Each row is followed by its group, which names the range that a hidden value of the row falls in. A new part has a new value, new ranges and new names.
[ 141  199 -421   19 -286   72 -202   12  -92  145   48   -5  -19  -40
   89   95 -241 -127  223 -180 -166   40 -172   26   69   53  -43   39
  -27  237   93 -166  -44  141   21]
(94)
[ -72 -100  255  109  -13   95  -74   29  173  -83 -141  -38  -96   13
   37   87  -60 -217  -11   65   79   18 -114  -71  -94  -85  239   15
 -120 -250  -42  235  104   60    4]
(95)
[  45 -203  251  -52  159  -54  -87    2  103 -235 -363   64 -164  -12
   93  -20 -313   -8  271   65  -78    1  -63 -234  -97   24  217   24
 -194 -259   86  276  -55  178 -103]
(95)
[  56 -215  218  -68 -136   25 -207   29  221 -101 -232    0  -20  -50
   90  147 -168 -151  134 -122   33  -17  -31  -34  -57  -43  161   67
  -34 -152  167  291   50  150   23]
(87)
[ -36 -141  249   20  124    9  220  -90  -10   13  -25   29 -132   70
   12 -114  219  126  -87  298   88  -72   26   17 -220   51  157  -20
 -137  -99 -149   12  207 -217  195]
(69)
[  39   29 -289  -70   77 -114 -117   29 -225   55   93  -14 -111  109
   94 -159 -191  360  200  -14  -83   -8  105   20 -108  162  -73  -86
  -66  251   46 -239 -270   47 -174]
(84)
[   4  111 -316   87   87   25  -26   -8 -247  114   97   57 -116   52
   97  -72  -13  170   89   31 -100  -44  -63   58  -89  103  -54    5
  -40  185 -117 -153  -54  -84   38]
(76)
[ -16 -254  126   12   65   33   41  -88  -89   40  -68  117  -63   -5
  101   -4  248   95  -54   36   54 -128   42  153 -188   34   21   79
   56    7  -22  183  204 -217  236]
(81)
[  -5 -227  178   62  109   71   92 -126  -95  -19 -150  151 -105  -24
   85  -19  225  -16  -29  114  -15 -114  -57   55 -171    1  104  112
  -23  -91  -82  230  272 -225  265]
(81)
[ -31  116 -379  123  135   20 -250   80 -256    4   15   45 -143   52
  136  -24 -275   86  211 -149 -141   10 -101  -35  -28   52  -47    6
  -28  140  -26  -37 -265  117 -214]
(76)
[ 130 -195 -319  -82   -2  -73 -105 -158 -420   67  -99  196  -81  -32
  166 -149  -39  238  271 -110 -261  -74   45  122  -88  140 -178   58
   67  314  187   -4  -17  -83   35]
(95)
[ -55 -229  346   77  231   59  103 -107  -66 -115 -124   98 -143   44
   35  -75  238    2 -102  178   63 -106  -12  -30 -210  -43  230   87
  -99 -186 -157  216  211 -246  181]
(84)
[-107 -132  312   87   55  100  144  -31   98   70   96  -19  -55   73
    3   25  395   18 -281  194  240 -112   40  138 -229  -30  178   32
  -29 -118 -217   82  280 -292  296]
(84)
[  48  230 -375   88 -334  113 -282   96   34  175  132 -103   13   -6
   74  159 -220 -181  114 -195  -61   68 -152   81   62   -6   -8    2
   -3  176   46 -136  -76  177  -39]
(87)
[ -73 -290  239    5  291  -69 -188   24  -71 -272 -286   59 -190   60
  108  -78 -265   70  193  -43  -15   -5   41 -170 -149  -11  161   -6
 -105 -188  107  314 -196  138 -286]
(69)
[ 272 -218  159 -267  -87  -77   87 -111  138  -52 -310  149  -39 -113
  101   42  -92   93  284   52  -99 -116  -15  -78  -79  148   94  119
 -104  -31  160  117  199    7  338]
(94)
[-108  142 -240  115   46    0 -243  151  -89   23  122 -119 -123  130
   69  -25 -288   88  104  -79   18   77  -19  -29  -58   33   25 -115
  -80   87  -21 -133 -319  186 -332]
(69)
[  35 -262  295   -9   25   48   -8  -71   99 -100 -255   99  -77  -49
   80   58   47 -104   56   54    4  -74  -56  -28 -131  -28  182  104
  -66 -199   26  318  216  -54  187]
(79)
[  37   32 -334  -11  172  -92 -230   28 -324  -47   -2   44 -154   92
  121 -157 -314  273  286 -103 -182    8   31  -72  -61  116  -44  -34
  -74  211   57 -134 -348  110 -283]
(84)
[  -1  -35  234  136 -205  192  -66  -34  187  -31 -125  -29  -43  -48
    8  171   21 -455  -53   11   44   25 -220  -46  -30 -146  270   92
 -101 -219  -34  224  279   17  161]
(91)
[  87  -66   70 -107 -222  -32 -243   71  219  -80 -172 -103  -38   -7
   60   87 -408 -117  254 -110  -16   85  -33 -116   -2   12  145  -50
 -126  -66  239   75 -128  326 -182]
(91)
[ -51  220 -260  246 -286  215 -316   84   15  108  104 -106  -20    0
   49  190 -157 -411    5 -194  -37   99 -249   47   66 -133   94   32
  -10   39  -32   12   -5  148  -85]
(87)
[  70 -130  306  -21 -300  125  142 -105  252  110  -40  -23   25  -51
  -10  124  276 -226 -138  151  125  -54  -69  110 -114  -40  200   67
  -62 -112  -28   97  451 -162  427]
(91)
[  99 -210    9  -11 -121   57    8 -175 -147   67 -115  140  -34  -63
   93   -9  178  -48   50    3 -109  -83  -43  127 -107   14   16  115
   29   77   68  134  278 -179  271]
(79)
[  47 -364  317  -99  264  -77   23  -74   -5 -213 -369  171 -155  -24
  121  -65  -73  145  196   89  -44 -105   29 -126 -181   65  146   81
 -101 -201   66  340   60  -24   69]
(81)
[  46   47  -86  -86   -2  -42  182   10   33  212  183  -16  -42   70
   51  -46  193  373  -42  202  107 -116   98  154 -180  194  -28  -41
  -53  157 -150 -256   87 -193  293]
(69)
[-106 -240  361   70  154   54   19    0   98  -91 -128   32 -109   35
   61   38  135  -27  -97   93  159  -80    6    7 -196  -45  192   42
  -49 -227  -84  289  145 -107  103]
(76)
[-145   90  -43  213   54   87 -219  118   -8  -68  -15  -97 -155   86
   48   28 -271 -176   63  -25   16  103 -147 -112  -45  -75  161  -70
 -130 -122  -58   70 -177  193 -303]
(81)
[  -4 -357  246  -28   74    8   51 -116  -60  -18 -153  133  -69  -17
  101  -20  235   86  -30   52   53 -130   71  124 -206   24   53   81
   42  -52   33  266  231 -204  227]
(81)
[  65   23 -252  -74 -303  -31 -372  113   66   64    9 -119    8   13
  102   93 -389  -17  248 -257  -47   87   14   43   26   43  -32  -70
    1  169  266  -62 -244  319 -244]
(87)
[ -50 -124  164    9  -84   34  164  -46   74  156  104  -42  -40   57
   18  -20  298  111 -168  208  174  -69   71  183 -205   58   62  -45
  -27    7  -87  -37  240 -210  247]
(81)
[-105 -272  322   44  193   16  -93   30   64 -155 -187   37 -124   39
   86   25  -15    1   -1    4  119  -57   28  -40 -177  -40  173   30
  -42 -217    3  330    9    0  -46]
(76)
[ 127  -87 -177  -49 -215   33   79 -162 -164  228   61   99    6  -41
   82  -35  251  105   23   51  -90  -95    4  235 -109  104  -90   65
   49  248   28 -100  273 -232  355]
(79)
[ 122  -90 -194  -70 -379   85  -14  -98  -30  327  160   53  116  -69
   98  127  356   51  -85 -105   31 -134   47  388  -92   77 -141  105
  186  310   62  -68  322 -248  469]
(87)
[   2 -137  286  -78 -133  -12  -88   85  353  -46 -127 -111  -33   17
   40  109 -152  -40   61   48  149   14   25  -39 -103   10  195  -49
 -115 -195   88  143   24  161    0]
(79)
[ -77 -401  322  -26   81    2 -153    7   69 -110 -198   61  -55   -1
  121   74   61   23   -9 -109  142  -93  104   88 -188  -35   90   58
   79 -138  127  405   57  -25   16]
(81)
[ 161  -35    9  -93 -294   59   66  -83  125  156  -14   21   28  -66
   46   97  121  -61   34   49   -4  -65  -57  112  -62   65   58   72
  -35   78   36  -42  291  -93  374]
(91)

[-208  254   95  185  -61 -223  230  193  204 -138   84 -228   63 -159
   84  420 -133  115 -328  150 -152  186  299  -97   66 -126  -77  -82
 -124 -161  -85  147  153  139  114]
[21]
[  99  227  222 -134 -152   26  356  -94  116   90   96  -22   92  -41
 -173  129  -11   70 -315  192  -63  161  -68  393  -57  137 -201   -2
 -120   45  116  -20  185  242   -2]
[10]
[  56   98   15   29  -75    5  216   17   -2   61  -23   50   96 -130
 -148  134   53   20 -165   95 -101   97   17   44  -65  138 -102  -36
 -138 -111    1  -35   22  135  -16]
[24]
[-283   13  -83  213  210  -50 -112   11  -88   60 -159 -165  -46   85
 -150  -52   12   17  -35 -208   95 -122  106 -117   81   49  -78   -5
   49  227   18  181 -122  -91  -22]
[20]
[-155  246  114  183 -105  -95  200   80  184  -65   71 -231   26  -64
  170  406 -116  162 -323  161 -132   73  306  -39   31 -166  -25  -24
 -134  -90  -85  151  111  176  113]
[10]
[-261  -16 -227  353  238 -151 -150  314 -142 -103 -264  -50   10  -59
 -253  -75   67  -10   45 -224   31  -30  160 -287  154   22 -100  -14
  126   19  -53  140 -123  -83  -49]
[5]
[  87  104  -12  137  -70  -97   84   97  -64   11  -88  126   33 -177
 -222   55   91  -65 -184   93  -99  141    3   72   43  112  -34   37
 -103  -30   23  -27  -89  113  -12]
[5]
[ -36   59  110   49   78  -66  207   70  115   26  -77   73   -4 -121
 -236  -95   43   33  -73   -6  -64  158  -26  192   40  107 -158    1
   41  -38   35   68   83  137  -65]
[4]
[-201  269   31  190  -80 -186  135  142   78  -87   59 -266   65  -77
   55  422 -111   81 -364  124  -87   99  275 -110   66  -82  -51  -62
 -153  -16  -48  128   65   90  121]
[20]
[-106   -8 -223  125  274   54 -340  -81  -50 -235   32 -184 -274  391
   18 -251  -87 -212  196 -185  286 -147 -179  130  -13 -237   37  -43
   92  220  126  -29   68   63  -47]
[10]
[  12  -42    8  114   37  -19   60  -91  -21  137  -88  149  -28 -167
 -141  -24   98  -54  -51  -10  -99   43   -2  -22  -33  120   20    9
 -117  -41  -10   25 -153   29  -39]
[4]
[  37  -76   16   27   51   22  -51 -324 -144  277  -68  152  -62  -71
 -228 -112  129 -164  -75  -58    6  -41 -146   73  -65  244   51   31
 -181  213  102    2 -287  -70  -44]
[10]
[ -20   97  119    5  111  -97   84  -25   24   61  -85   33  -84    5
 -353 -231   53  -85 -116  -49   73  144 -176  389   98  192 -148   43
   57  249  160   51   13   97  -72]
[20]
[  69   76   18   20  -59   15  203   -5   -7   78  -30   82   81 -130
 -168   87   67    7 -138   79  -96   94  -11   65  -67  147  -97  -29
 -125  -98   11  -39    8  127  -30]
[24]
[  38   64   48    9  -32  -59   32 -222  -61  143   41   44  -31  -78
 -156   59   42 -153 -200   60  -19   66 -102  120  -46  161   24  -12
 -221  146   99  -23 -140   16   15]
[10]
[ 178   47  -53   98 -109   28  117   77 -132   33 -109  207  133 -172
 -270   41  149  -33 -115   95 -113   82  -21   31  -35  144  -91   37
 -103 -124   14  -92  -77  134  -52]
[25]
[  31  144   25   27  -34  -53  106    0  -60   51  -33    8   37  -42
 -247   31   46  -47 -214   57   -3   93  -62  185   18  151 -113    9
  -82  122   98  -13  -11   97  -16]
[9]
[ -88  100  111   48   84  -65  114  -23   59   58  -57  -42  -37   -3
 -215  -76   13    3 -133  -32   24   82  -37  229   60  110 -135   15
   19  154   87   97   32   87  -35]
[10]
[ -48  174   29  229 -120 -109  185  142  124  -67    4  -70   29 -186
  126  368  -34   86 -245  171 -197  123  273 -129   13  -95   46  -26
 -176 -240 -137   69   14  177   87]
[24]
[ -53  -31  -87  286  197 -204  -57  308  -57 -116 -271  189  -51 -189
 -393 -266  139 -108   71 -133  -31  170  -18   11  188  103  -89   53
  148  -46    2   65 -105   41 -101]
[25]
[-241   74   18  131  147   -6   58   36    6   61 -122 -171   16   75
 -156  -10   -4  117  -91 -134   58  -73  115    9   59   52 -173   -4
   74  164   21  179   20   12  -28]
[10]
[ 273  -79   83  -45  -93  117   89 -362  -78  298  -30  334  -57 -162
 -178 -105  176 -151  -76   95 -105   35 -212  216 -149  232   93   67
 -246   32   80 -113 -236   89  -65]
[4]
[ -72   42 -227  274  261  -22 -372  126   20 -383  -36 -152 -362  359
   84 -283  -91 -191  211 -140  242  -71 -102  180   99 -382  107   24
  185  134   67   -6   94  176  -38]
[9]
[  -7  -70 -219   95  215  153 -247 -111  -35 -183   30  -63 -220  310
   54 -227  -43 -157  246 -140  196 -163 -165   80 -100 -235   41  -46
   56   51   74  -78   77  110  -72]
[21]
[ -31   40  -12  229  139 -147  -23  203   -7  -58 -215  116 -103  -94
 -296 -227   96  -65  -16  -77   -5  133  -25  160  170   67  -61   82
  122   68   33   78  -72   98  -74]
[5]
[-291  304   72  305   -3 -302  106  276  257 -274   84 -343  -65  -65
  203  410 -199   92 -314  127  -97  184  358  -86  159 -289    6  -61
  -59 -102 -103  206  169  166  151]
[10]
[ -55    7   80  113  157  -76  102   76  118   -8 -120   89  -96  -79
 -213 -209   50   -5   21  -69  -27  130  -43  196   75   53 -101   25
   99   -8   30   89   42  124  -83]
[4]
[-218   45   29  120  140  -20   67    0  -13  116 -132 -110   26   13
 -198  -23   25   90  -98 -132   29  -51   92   -4   51  115 -158   -2
   39  160   26  170  -38  -18  -34]
[10]
[ 191   79  -22   93 -128  -42  153  109  -96    2  -80  220  133 -232
 -283   73  136  -60 -159  139 -144  161  -26   58  -14  154  -87   26
 -125 -157   15  -97  -57  152  -38]
[25]
[  94  -91  -76   76   74   10  -86 -190  -68   68  -20  182 -128  -67
 -117 -130   87 -209   52  -24  -14   19 -157   41  -83   64  102   -9
 -142    1   53  -73 -168   27  -51]
[4]
[ -27  -31 -185  104  208  110 -217  -71    9 -213   43  -89 -220  293
   60 -197  -65 -144  207 -117  182 -118 -139  104  -72 -250   31  -46
   63   43   69  -56  109  129  -59]
[21]
[  44  -64  -26  156   36  -52    1  -98  -57  142 -115  195  -69 -197
 -144  -44  128 -119  -35  -12 -104   58  -19  -48  -21  145   92   20
 -149  -40  -20    7 -238   13  -34]
[24]
[  96  159  -81  290 -166   34   60  219   44 -220  -23  -15   26  -47
  164  286   -7   93 -133  194 -147   22  250  -87   -3 -284   52   42
  -83 -289 -131  -20   69  289   51]
[25]
[ -44   23   13   77   37  -74  -31 -190  -81  147  -20   23  -53  -68
 -159   20   49 -135 -152  -17   -3   20  -52   32  -12  152   33   -3
 -173  172   76   35 -191  -39    5]
[10]
[ -85 -158 -434  282  357   46 -516    1 -132 -323  -51  -69 -345  330
   92 -306  -32 -315  412 -264  257 -194 -155 -149  -37 -302  192  -70
   80   24   18  -87  -70    9  -69]
[24]

Next part:
[ 134  -48 -179  -85  -49 -156  -84  -26  116  100   84 -222 -108 -239
   -8 -167  -32  -36 -153 -315  -81  212 -313  -48  105 -283  160 -216
  -62  -42  201   -8   76  -59   57]
MF
[  21  -11   65   -2  -22  -96  227 -200  125 -199   89  -38 -126   66
   87   12  153  -63  357 -160 -104  -96   -8  144  232  -82    7  -55
 -320  205 -109  283 -408 -169 -211]
FC
[ -50   59 -325 -467  141   23  724   68  679 -315  -82  -40 -426  198
  100 -229 -461 -118    2 -234 -516 -519 -234 -111 -122 -440  255 -193
 -205   32  216 -132 -295 -128 -144]
Qm
[-130  -79   39 -194   22 -105 -110    6  -16 -123   49  120  -69   53
  -18   18   27  -59  -35  -61 -192   33 -110  -68  -14  -49  -26  171
   72  157   18  252  -42   15  -35]
Sf
[-250 -156    9 -498 -121  -16   41 -153  290 -172  191  -29 -365  207
   24  185 -136 -213   -9 -398 -402  -75 -115 -183 -390 -240  477 -134
  210  -28   83  -12 -175 -288 -131]
Sf
[-201   34 -291 -354  -81  254  327  256  489 -132  184   24 -331  138
  132 -176 -496  -35 -262 -227 -350  -39 -111  -83  -60  -97  338 -126
  100 -247 -124 -322  -44  -56  306]
BG
[  90 -132   28  133 -254   -4 -432   53 -111  131  255 -107   -8 -278
   28   27  209  124  -73 -182  173  507 -167  -19  303  -17   96  -69
   73 -205 -132   75   23  -80  218]
Fg
[-292   56  -96 -673    9   87  494  131  526 -466  127  244 -486  311
  103  -38 -536 -108 -240 -301 -600 -465 -150 -158 -411 -244  233   68
  217  -54  219  -53 -196  138   37]
CN
[ -96  208 -124  249  255  -47  -10  460 -234    0  -49  248  306 -104
   61 -353 -152   87 -394  487  -37  249   85  212  299  414 -594  517
 -202  368 -253  146  323  482  359]
BG
[  89   32 -240  294  207  -96 -153  291  -89  132  -94  -61  268 -172
   23 -228   37   81 -128  432   65  308  -81   76  317   94 -281  218
 -274  215 -169  105  209   37   86]
MF
[-221  130 -272 -171  124   99  194  314  282 -136  139   57  -73  162
  144 -123 -450  -75 -332  183 -323   19   32   47 -234   96   71  171
    8   44 -127 -179  141   85  181]
Fg
[ -49  -99  -44   49  -55  -21 -489    9 -226  100  162   77  150  -58
  -45  -43  167   15   19  -25   83  423 -109   33  382  141  -68  153
  126   11 -242  314  120   -9  199]
Fg
[-135  123   30   -9   29   86  456  134  273 -372  143  133 -154  205
  220   22 -140   21  132  166 -216 -211  176  180   12  114  -78  177
 -285  153 -253   86 -382    3  -65]
FC
[ -79  -33 -120  206   93   56 -167  323  -35   24   26   39  170   -9
   73  -22   35   89  -70  475   18  284   55   18  163  190 -142  279
 -130  111 -344   56   74  -77   84]
MF
[  77  -89   29  386  -18  -80 -336  238 -207  141   41  -97  204 -263
   47   27  284  153  -68  364  193  471   -5   25  237  130 -178  183
 -208  110 -242   97   68  -88   41]
MF
[-203  -49 -154 -318   42   56   -4   81  200 -148   99  127 -132  199
   19  -32 -204  -91  -62  -59 -290  -31 -109  -94  -42  -57  141  107
  156    8  -76   95  -17  -65   57]
MF
[-223 -264   90 -617 -250   88   35 -284  332 -278  190  110 -490  277
  -28  206    4 -135  296 -627 -352 -210 -224 -273  -45 -349  508 -197
  307 -188   22  202 -458 -368 -136]
CN
[ 121 -115 -218  -43   49  -66  244   66  339    3 -138 -241 -177 -101
   29 -118    6    3  105  -34 -145  -56 -241 -148  135 -381  185 -225
 -323   42   67  -78 -209 -350 -192]
CN
[ 147 -238 -205  -87  -82  -20  -41  -44  267   97  -59 -250 -180 -136
  -40  -66  138   27  205 -221  -41  105 -346 -231  313 -425  316 -318
 -134 -138   15    3 -207 -464 -129]
Sf
[-175  -42  416   60 -205  -18  -27    7 -109 -295  280  178 -119   51
  147  304  236   62  110   29  -41   98  209  111  -69  210  -96  263
  -59  143 -244  266 -363   21  -62]
Qm
[-351    7 -126 -314  -38  178   -5  122  168 -125  253  164 -138  269
   77   -8 -315 -133 -164  -95 -312  100   54   12 -124  166  204  128
  226  -38 -278  -33   44  -21  252]
RG
[-145  -67  145  -67 -198  169  236   22  272 -311  240   69 -269  179
  184  209   49   52  278  -44 -129  -75  119   32   56   22  179   10
 -121  -68 -324   63 -516 -256  -82]
FC
[  16   57  245  148  -85  -46   -3  205 -147 -267  130  274   -6 -131
  102  -12  160  224  -37  122   55   69    4  115  308  156 -419  361
 -114  104 -104  353 -207  341  127]
Qm
[ -74  -89  -73 -159 -152 -100  -55 -139  157  119  232 -324 -207  -90
   51   57  -60 -201 -145 -402 -190  281  -98  -14 -274 -169  455 -316
  -22   -7   44 -199   25 -289   -1]
RG
[ 242   -4 -130  265  191 -211  106   71  -24   24 -217  -90  131 -222
  -12 -264  222   91  175  196   63   38 -188   74  527 -141 -331   60
 -499  315   -5  293 -122  -32 -143]
Qm
[-147  -87   90   90  -50   92   43  254   95 -158   67   70  -67   62
  125  165   80  100   35  333  -72   86  117  -50  -28  101  -13  216
 -139   72 -307   15 -227 -180  -59]
CN
[-162 -118   57 -266 -132  -23 -271 -136 -123   -1  166  154  -95   25
  -80  -71   63 -100   -8 -426 -132  224 -153  -47  264   30   71   27
  233   26 -107  272    1   25  209]
BG
[-248  -17  -37 -227  -94  193  -12  282  198 -232  240  222 -171  168
  122   71 -239   57 -192   63 -216   53    4  -76 -100   96  100  224
  230 -160 -199  -18  -53   57  218]
MF
[-260 -205  180 -237 -307  164 -426  -71 -149  -49  302  268 -127   97
  -41  104  150    3   82 -379  -39  329  -56  -96  334  163  144   95
  391 -174 -357  276 -121  -66  305]
BG
[-154   71 -187  -74   60   44   26  206   78   -9  118   52   -1   27
   68 -178 -243  -52 -252   36 -180  179  -18   78   41  133  -14  124
  -15   80 -171  -39  154   99  253]
RG
[-198   73 -135 -232  103  159  500   18  411 -397   80  191 -202  412
  152  -52 -228  -77  321   51 -330 -372   87  112  148   20   43  115
 -192  123 -295  182 -433 -130  -97]
FC
[ 264   20   50  370  176 -364 -119  105 -315   63 -197  -31  246 -392
  -47 -231  343  132  -27  243  147  200 -177  111  448  -35 -553  232
 -439  431  118  413   45  223  -86]
CN
[  66 -186  215   -6 -194 -140  -94 -186  -19  -72   97  -86 -170 -137
    5  142  358   22  252 -280    8  116 -137  -56  195 -193   96 -112
 -134   61   -1  258 -350 -234 -178]
Qm
[  25 -147 -253   95  109  -99 -357  -82  -82  247  -28 -186  188  -42
  -77 -109  184 -110  167   65   29  370 -147   -5  350  -32   79  -45
 -133  159 -222  195  116 -345  -45]
Fg
[  84  -71 -307   51   35   43   43  224  269   78  -25 -194  -49 -115
   60 -155  -80   66  -48  113  -53  158 -194  -98  196 -191  146 -115
 -188  -84  -95 -146  -12 -247   34]
MF
